Below is a small trained network, with its code and all its weights. Each question gives an input and a class and asks what happens when units are switched off, that is, made to give their printed mean instead of their output.

import numpy as np


def w(rows, s, z=0):
    codes = np.array(rows[::2]) - 128.0
    scale = np.full(codes.shape[1], s)
    scale[-1] = z or s
    return codes * scale


def norm(h):
    return h / np.sqrt((h * h).mean(-1, keepdims=True) + 1e-5)


def f(y):
    return np.maximum(y, 0)


def log_softmax(a):
    a = a - a.max(-1, keepdims=True)
    return a - np.log(np.exp(a).sum(-1, keepdims=True))


def net(x, mask):
    res = np.array(x, float).reshape(1, 4) / 4 @ E
    u = 0
    for l in range(4):
        y = f(norm(res) @ A[l][:, :-1].T + A[l][:, -1])
        res = res + np.where(mask[u : u + 9], y, B[l][:, -1]) @ B[l][:, :-1]
        u += 9
    return log_softmax(norm(res)[-1] @ U[:, :-1].T + U[:, -1])


A, B = {}, {}
E = w([
[5,188,181,185],'x0',
[25,44,204,13],'x1',
[42,172,2,109],'x2',
[87,11,85,240],'x3',
],0.0043)
A[0] = w([
[70,187,1,109,8],'L0N1',
[98,72,221,179,82],'L0N2',
[57,165,29,96,3],'L0N3',
[168,143,60,30,201],'L0N4',
[49,165,92,147,74],'L0N5',
[63,97,252,129,190],'L0N6',
[51,221,199,183,10],'L0N7',
[70,237,78,237,70],'L0N8',
[76,192,165,175,44],'L0N9',
],0.0066,0.0052)
B[0] = w([
[141,161,60,116,164],'L0N1',
[149,145,124,78,168],'L0N2',
[107,125,2,167,152],'L0N3',
[105,118,85,76,248],'L0N4',
[123,93,79,80,165],'L0N5',
[65,81,131,142,253],'L0N6',
[1,153,141,220,163],'L0N7',
[79,140,133,136,207],'L0N8',
[40,148,100,165,150],'L0N9',
],0.0086,0.0046)
A[1] = w([
[99,103,134,194,62],'L1N1',
[125,98,205,168,113],'L1N2',
[135,186,138,60,252],'L1N3',
[134,89,86,160,11],'L1N4',
[109,17,76,157,65],'L1N5',
[175,118,204,130,58],'L1N6',
[129,178,198,108,213],'L1N7',
[146,248,57,183,39],'L1N8',
[163,195,135,177,134],'L1N9',
],0.014,0.0017)
B[1] = w([
[59,174,147,143,198],'L1N1',
[109,149,27,159,184],'L1N2',
[159,211,186,222,207],'L1N3',
[147,146,202,117,174],'L1N4',
[163,244,157,103,255],'L1N5',
[68,132,2,205,157],'L1N6',
[98,210,59,79,171],'L1N7',
[117,40,221,198,239],'L1N8',
[88,37,128,191,172],'L1N9',
],0.0081,0.0065)
A[2] = w([
[94,130,194,16,64],'L2N1',
[127,143,206,108,236],'L2N2',
[46,114,109,34,15],'L2N3',
[177,78,132,158,52],'L2N4',
[106,53,79,127,216],'L2N5',
[85,132,86,185,248],'L2N6',
[240,109,108,89,165],'L2N7',
[100,102,59,118,49],'L2N8',
[255,111,132,72,145],'L2N9',
],0.012,0.0016)
B[2] = w([
[116,127,145,245,199],'L2N1',
[134,183,184,140,182],'L2N2',
[162,82,154,198,219],'L2N3',
[99,99,163,188,146],'L2N4',
[210,181,104,165,152],'L2N5',
[191,155,94,68,255],'L2N6',
[9,148,107,103,168],'L2N7',
[221,157,64,145,158],'L2N8',
[35,139,92,117,173],'L2N9',
],0.011,0.0071)
A[3] = w([
[175,6,143,83,87],'L3N1',
[156,217,136,140,132],'L3N2',
[147,55,159,108,9],'L3N3',
[92,103,89,115,88],'L3N4',
[182,52,105,34,12],'L3N5',
[65,122,174,122,112],'L3N6',
[132,57,145,168,110],'L3N7',
[175,91,68,148,178],'L3N8',
[173,158,190,168,127],'L3N9',
],0.017,0.011)
B[3] = w([
[75,123,70,174,129],'L3N1',
[192,101,136,27,254],'L3N2',
[176,222,98,238,128],'L3N3',
[37,177,156,131,135],'L3N4',
[18,246,234,241,128],'L3N5',
[100,125,46,121,185],'L3N6',
[128,90,198,203,159],'L3N7',
[93,50,68,161,190],'L3N8',
[196,144,196,110,214],'L3N9',
],0.011,0.0097)
U = w([
[155,74,185,231,151],'0',
[47,173,80,115,155],'1',
[204,172,153,61,184],'2',
[193,93,42,109,157],'3',
[150,83,188,46,89],'4',
[60,1,211,41,6],'5',
],0.016,0.011)

Each question gives the input, the list of numbers given to net, and the class t.
The units are the neurons (one row each of A and B). Each row of codes is followed by its name. A weight is (code - 128) times the scale printed after its matrix; where a second scale follows, it is the last column's (A, B and U).
mask holds one flag per neuron, layer by layer. A switched-off neuron (its flag False) gives its mean, the last column of its row in B, instead of its output. The means were averaged over made-up inputs and are rounded, as every weight is.
A unit's drop is (log p(t) with every unit on - log p(t) with that unit switched off) / (log p(t) with every unit on - log p(t) with every unit switched off).
most important unit: the unit with the biggest drop
k most important neurons: the k neurons with the biggest drops, biggest first
top k neurons in layer l: the k neurons of layer l with the biggest drops, biggest first
input [7,7,-1,1], class 0: 2 most important neurons	L2N3; L1N3
input [-7,-1,2,-6], class 1: most important neuron	L2N7
input [-8,-8,2,-6], class 0: top 2 neurons in layer 0	L0N5; L0N2
input [-7,4,5,7], class 1: top 2 neurons in layer 0	L0N6; L0N7
input [-5,-7,-1,8], class 2: top 2 neurons in layer 1	L1N5; L1N4
input [4,2,-1,-4], class 1: 3 most important neurons	L0N7; L0N6; L3N9
input [0,3,7,-6], class 3: 2 most important neurons	L0N3; L1N5
input [-4,-4,2,-2], class 0: 3 most important neurons	L1N8; L0N6; L1N5
input [1,-1,7,-6], class 3: top 2 neurons in layer 0	L0N3; L0N4
input [-1,6,-3,8], class 2: 2 most important neurons	L1N5; L0N4
input [0,-2,-8,7], class 3: 3 most important neurons	L1N2; L1N6; L0N4
input [-8,6,-8,8], class 1: top 2 neurons in layer 1	L1N5; L1N8
input [7,-1,-2,8], class 2: top 2 neurons in layer 3	L3N2; L3N8
input [1,6,8,4], class 3: most important unit	L0N3
input [5,-7,5,8], class 2: 2 most important neurons	L2N6; L1N5
input [-8,-7,2,-3], class 1: top 3 neurons in layer 2	L2N7; L2N9; L2N3
input [4,1,7,6], class 3: 3 most important neurons	L1N3; L0N5; L0N3
input [8,6,-6,4], class 1: top 3 neurons in layer 0	L0N6; L0N4; L0N7
input [-8,-7,5,-2], class 1: 4 most important neurons	L0N4; L0N7; L2N7; L2N9
input [3,8,5,-4], class 0: most important unit	L2N3
input [7,-6,7,-8], class 2: 2 most important neurons	L2N6; L0N6
input [5,8,3,-6], class 0: 4 most important neurons	L2N3; L2N1; L0N6; L1N5
input [-6,-5,3,-3], class 1: 2 most important neurons	L0N4; L0N7
input [-5,-5,-7,3], class 3: 2 most important neurons	L1N6; L1N8
input [-5,6,-4,8], class 2: top 3 neurons in layer 0	L0N4; L0N5; L0N8
input [4,-1,-7,5], class 3: top 2 neurons in layer 1	L1N2; L1N6
input [4,-1,-5,3], class 3: most important unit	L1N2
input [-6,0,7,7], class 2: top 2 neurons in layer 0	L0N2; L0N3
input [7,-8,1,-5], class 0: 3 most important neurons	L1N8; L1N9; L1N5
input [5,-5,-6,7], class 2: top 2 neurons in layer 1	L1N1; L1N5
